Here is a tiny trained network, its code and every weight. The questions are about switching its units off for an input and a class, where a switched-off unit gives its printed mean instead of its output.

import numpy as np


def w(rows, s, z=0):
    codes = np.array(rows[::2]) - 128.0
    scale = np.full(codes.shape[1], s)
    scale[-1] = z or s
    return codes * scale


def f(y):
    return np.maximum(y, 0)


def log_softmax(a):
    a = a - a.max(-1, keepdims=True)
    return a - np.log(np.exp(a).sum(-1, keepdims=True))


def net(x, mask):
    res = np.array(x, float).reshape(1, 6) / 4 @ E
    y = f(res @ A[0][:, :-1].T + A[0][:, -1])
    res = res + np.where(mask, y, B[0][:, -1]) @ B[0][:, :-1]
    return log_softmax(res[-1] @ U[:, :-1].T + U[:, -1])


A, B = {}, {}
E = w([
[72,188,37],'x0',
[110,2,77],'x1',
[243,153,89],'x2',
[129,132,125],'x3',
[128,128,126],'x4',
[128,125,130],'x5',
],0.0051)
A[0] = w([
[149,105,163,66],'neuron 0',
[219,117,57,63],'neuron 1',
[138,85,172,85],'neuron 2',
[168,114,103,155],'neuron 3',
[137,112,248,86],'neuron 4',
[141,118,163,81],'neuron 5',
[72,127,169,55],'neuron 6',
[172,111,124,88],'neuron 7',
[138,53,100,62],'neuron 8',
[147,52,90,49],'neuron 9',
[91,125,167,83],'neuron 10',
[89,138,144,106],'neuron 11',
[148,121,160,168],'neuron 12',
[150,110,163,64],'neuron 13',
[131,175,155,111],'neuron 14',
[130,208,200,98],'neuron 15',
[163,60,158,119],'neuron 16',
[127,53,81,4],'neuron 17',
[129,108,202,127],'neuron 18',
[98,116,47,118],'neuron 19',
[131,221,185,2],'neuron 20',
[121,79,78,66],'neuron 21',
[77,96,136,121],'neuron 22',
[127,171,139,93],'neuron 23',
[165,105,191,26],'neuron 24',
[136,140,123,105],'neuron 25',
[147,144,110,78],'neuron 26',
[92,155,58,35],'neuron 27',
[82,122,149,64],'neuron 28',
[177,149,112,83],'neuron 29',
[177,94,157,82],'neuron 30',
[74,139,180,73],'neuron 31',
[156,141,104,113],'neuron 32',
[110,143,89,66],'neuron 33',
[178,161,110,105],'neuron 34',
[93,197,82,98],'neuron 35',
],0.013,0.0067)
B[0] = w([
[122,146,105,142],'neuron 0',
[33,131,160,217],'neuron 1',
[121,135,98,166],'neuron 2',
[100,145,153,217],'neuron 3',
[89,140,91,222],'neuron 4',
[104,126,103,140],'neuron 5',
[49,121,157,159],'neuron 6',
[90,128,128,157],'neuron 7',
[149,70,108,183],'neuron 8',
[150,84,113,178],'neuron 9',
[78,121,141,156],'neuron 10',
[98,141,149,168],'neuron 11',
[119,152,129,222],'neuron 12',
[119,143,98,140],'neuron 13',
[147,103,116,193],'neuron 14',
[159,83,104,251],'neuron 15',
[127,167,109,221],'neuron 16',
[166,43,101,156],'neuron 17',
[132,145,117,209],'neuron 18',
[135,151,102,226],'neuron 19',
[126,3,65,185],'neuron 20',
[135,87,99,168],'neuron 21',
[84,148,165,210],'neuron 22',
[123,100,118,164],'neuron 23',
[96,133,54,150],'neuron 24',
[116,122,131,133],'neuron 25',
[107,132,139,134],'neuron 26',
[87,143,54,162],'neuron 27',
[74,114,146,149],'neuron 28',
[79,139,156,169],'neuron 29',
[92,135,108,175],'neuron 30',
[63,130,152,174],'neuron 31',
[83,118,131,165],'neuron 32',
[110,136,94,140],'neuron 33',
[58,129,145,195],'neuron 34',
[94,141,82,228],'neuron 35',
],0.034,0.0033)
U = w([
[133,15,118,60],'0',
[111,149,122,255],'1',
[107,212,47,14],'2',
[111,138,147,250],'3',
[69,112,198,73],'4',
[126,130,121,202],'5',
[213,126,234,89],'6',
[255,188,224,58],'7',
],0.0081,0.0078)

Each question gives the input, the list of numbers given to net, and the class t.
The units are the neurons (one row each of A and B). Each row of codes is followed by its name. A weight is (code - 128) times the scale printed after its matrix; where a second scale follows, it is the last column's (A, B and U).
mask holds one flag per neuron, in row order. A switched-off neuron (its flag False) gives its mean, the last column of its row in B, instead of its output. The means were averaged over made-up inputs and are rounded, as every weight is.
A unit's drop is (log p(t) with every unit on - log p(t) with that unit switched off) / (log p(t) with every unit on - log p(t) with every unit switched off).
The circuit of an input: a set's keep is (log p(t) with only the set's units on - log p(t) with every unit switched off) / (log p(t) with every unit on - log p(t) with every unit switched off). Starting from the 12 units with the biggest drops (on a tie, the unit counted first), units are removed one at a time, each time the one whose removal leaves the highest keep (on an exact tie, the one counted first), for as long as the keep stays at least 0.8.
circuit, biggest first: the units of the circuit, biggest drop first
k most important neurons: the k neurons with the biggest drops, biggest first
drop when u is switched off: that unit's drop, to one decimal
input [3,-5,6,3,4,-4], class 4: circuit, biggest first	(neuron 34; neuron 1; neuron 29)
input [-7,6,-6,4,4,-2], class 2: 4 most important neurons	(neuron 16; neuron 4; neuron 2; neuron 18)
input [-8,-8,7,7,2,-2], class 0: circuit, biggest first	(neuron 20)
input [1,-7,2,2,6,7], class 0: circuit, biggest first	(neuron 20; neuron 15)
input [7,2,2,6,-1,-2], class 2: circuit, biggest first	(neuron 27; neuron 19)
input [-3,-7,1,6,1,7], class 0: 2 most important neurons	(neuron 20; neuron 15)
input [-1,7,-5,2,-7,4], class 0: 4 most important neurons	(neuron 17; neuron 8; neuron 9; neuron 21)
input [-8,-7,-3,-4,2,-8], class 2: 3 most important neurons	(neuron 4; neuron 18; neuron 24)
input [-8,3,-7,-7,-5,-4], class 2: 2 most important neurons	(neuron 4; neuron 16)
input [-7,-3,-1,0,-7,-7], class 2: drop when neuron 4 is switched off	0.2
input [2,-4,7,-2,0,3], class 4: drop when neuron 29 is switched off	0.1
input [-1,-6,-6,-5,2,2], class 0: drop when neuron 14 is switched off	0.1
